Below is a small trained network, with its code and all its weights. Each question gives an input and a class and asks what happens when units are switched off, that is, made to give their printed mean instead of their output.

import numpy as np


def w(rows, s, z=0):
    codes = np.array(rows[::2]) - 128.0
    scale = np.full(codes.shape[1], s)
    scale[-1] = z or s
    return codes * scale


def f(y):
    return np.maximum(y, 0)


def log_softmax(a):
    a = a - a.max(-1, keepdims=True)
    return a - np.log(np.exp(a).sum(-1, keepdims=True))


def net(x, mask):
    res = np.array(x, float).reshape(1, 6) / 4 @ E
    y = f(res @ A[0][:, :-1].T + A[0][:, -1])
    res = res + np.where(mask, y, B[0][:, -1]) @ B[0][:, :-1]
    return log_softmax(res[-1] @ U[:, :-1].T + U[:, -1])


A, B = {}, {}
E = w([
[176,1,5,156,158],'x0',
[79,25,169,177,23],'x1',
[77,182,189,245,210],'x2',
[148,132,121,136,111],'x3',
[39,164,35,121,82],'x4',
[130,128,129,130,122],'x5',
],0.0077)
A[0] = w([
[194,144,126,98,158,129],'n0',
[176,143,137,143,134,198],'n1',
[139,173,106,222,178,112],'n2',
[125,197,188,71,111,31],'n3',
[139,158,114,145,157,144],'n4',
[118,76,131,144,84,133],'n5',
[149,71,75,135,191,11],'n6',
[82,123,74,116,129,84],'n7',
[78,159,65,108,100,3],'n8',
[125,164,46,77,198,141],'n9',
[41,155,57,128,161,76],'n10',
[188,100,80,163,139,84],'n11',
[185,80,190,93,187,62],'n12',
[97,95,62,141,188,105],'n13',
[155,120,100,7,112,107],'n14',
[127,170,132,86,146,134],'n15',
],0.016,0.0042)
B[0] = w([
[113,117,177,138,95,202],'n0',
[153,149,199,132,127,178],'n1',
[119,45,112,111,201,218],'n2',
[108,181,53,92,117,204],'n3',
[113,130,150,175,117,174],'n4',
[88,97,148,134,77,183],'n5',
[124,172,78,92,118,214],'n6',
[167,137,141,144,111,175],'n7',
[182,127,110,128,99,178],'n8',
[92,89,143,129,51,247],'n9',
[197,143,142,140,121,203],'n10',
[113,190,129,113,135,207],'n11',
[190,114,65,150,64,209],'n12',
[99,178,139,110,148,210],'n13',
[114,80,129,156,250,232],'n14',
[113,126,165,129,96,182],'n15',
],0.025,0.013)
U = w([
[103,226,107,62,165,103],'0',
[254,155,133,149,133,89],'1',
[124,157,164,116,155,246],'2',
[70,127,186,124,110,80],'3',
[130,122,131,122,223,89],'4',
],0.0094,0.013)

Each question gives the input, the list of numbers given to net, and the class t.
The units are the neurons (one row each of A and B). Each row of codes is followed by its name. A weight is (code - 128) times the scale printed after its matrix; where a second scale follows, it is the last column's (A, B and U).
mask holds one flag per neuron, in row order. A switched-off neuron (its flag False) gives its mean, the last column of its row in B, instead of its output. The means were averaged over made-up inputs and are rounded, as every weight is.
A unit's drop is (log p(t) with every unit on - log p(t) with that unit switched off) / (log p(t) with every unit on - log p(t) with every unit switched off).
The circuit of an input: a set's keep is (log p(t) with only the set's units on - log p(t) with every unit switched off) / (log p(t) with every unit on - log p(t) with every unit switched off). Starting from the 12 units with the biggest drops (on a tie, the unit counted first), units are removed one at a time, each time the one whose removal leaves the highest keep (on an exact tie, the one counted first), for as long as the keep stays at least 0.8.
circuit, biggest first: the units of the circuit, biggest drop first
unit that matters most: the unit with the biggest drop
top k neurons: the k neurons with the biggest drops, biggest first
drop of u: that unit's drop, to one decimal
input [8,7,4,-8,-6,-8], class 0: circuit, biggest first => n6, n11
input [0,2,5,4,8,0], class 1: unit that matters most => n10
input [-2,-6,1,-5,5,0], class 3: top 3 neurons => n9, n12, n15
input [7,-6,-6,4,2,3], class 0: top 3 neurons => n6, n11, n13
input [-2,2,6,6,-5,-5], class 4: top 2 neurons => n2, n10
input [4,1,0,-5,-6,-4], class 1: top 2 neurons => n12, n3
input [-6,6,0,-7,5,3], class 0: circuit, biggest first => n9, n3
input [1,6,7,8,-2,-2], class 4: top 3 neurons => n9, n2, n0
input [-6,4,-3,6,-6,-5], class 0: top 2 neurons => n3, n10
input [5,1,5,-1,-4,0], class 0: top 2 neurons => n14, n6
input [-1,-3,5,8,-3,-3], class 4: top 4 neurons => n2, n9, n10, n5
input [0,-6,-5,-6,-3,2], class 3: top 2 neurons => n9, n0
input [-1,-7,7,1,-5,-6], class 3: top 2 neurons => n14, n0
input [-5,-2,0,1,-5,-5], class 0: unit that matters most => n3
input [5,1,-7,-3,2,-3], class 4: top 2 neurons => n14, n3
input [-8,6,-1,8,6,7], class 0: top 2 neurons => n3, n9
input [7,7,-2,5,-4,-4], class 0: drop of n6 => 0.4
input [5,-5,-8,6,0,1], class 4: drop of n6 => 0.0
input [-3,1,8,4,6,2], class 4: drop of n2 => 1.1
input [-2,5,-8,-3,5,-7], class 4: circuit, biggest first => n14
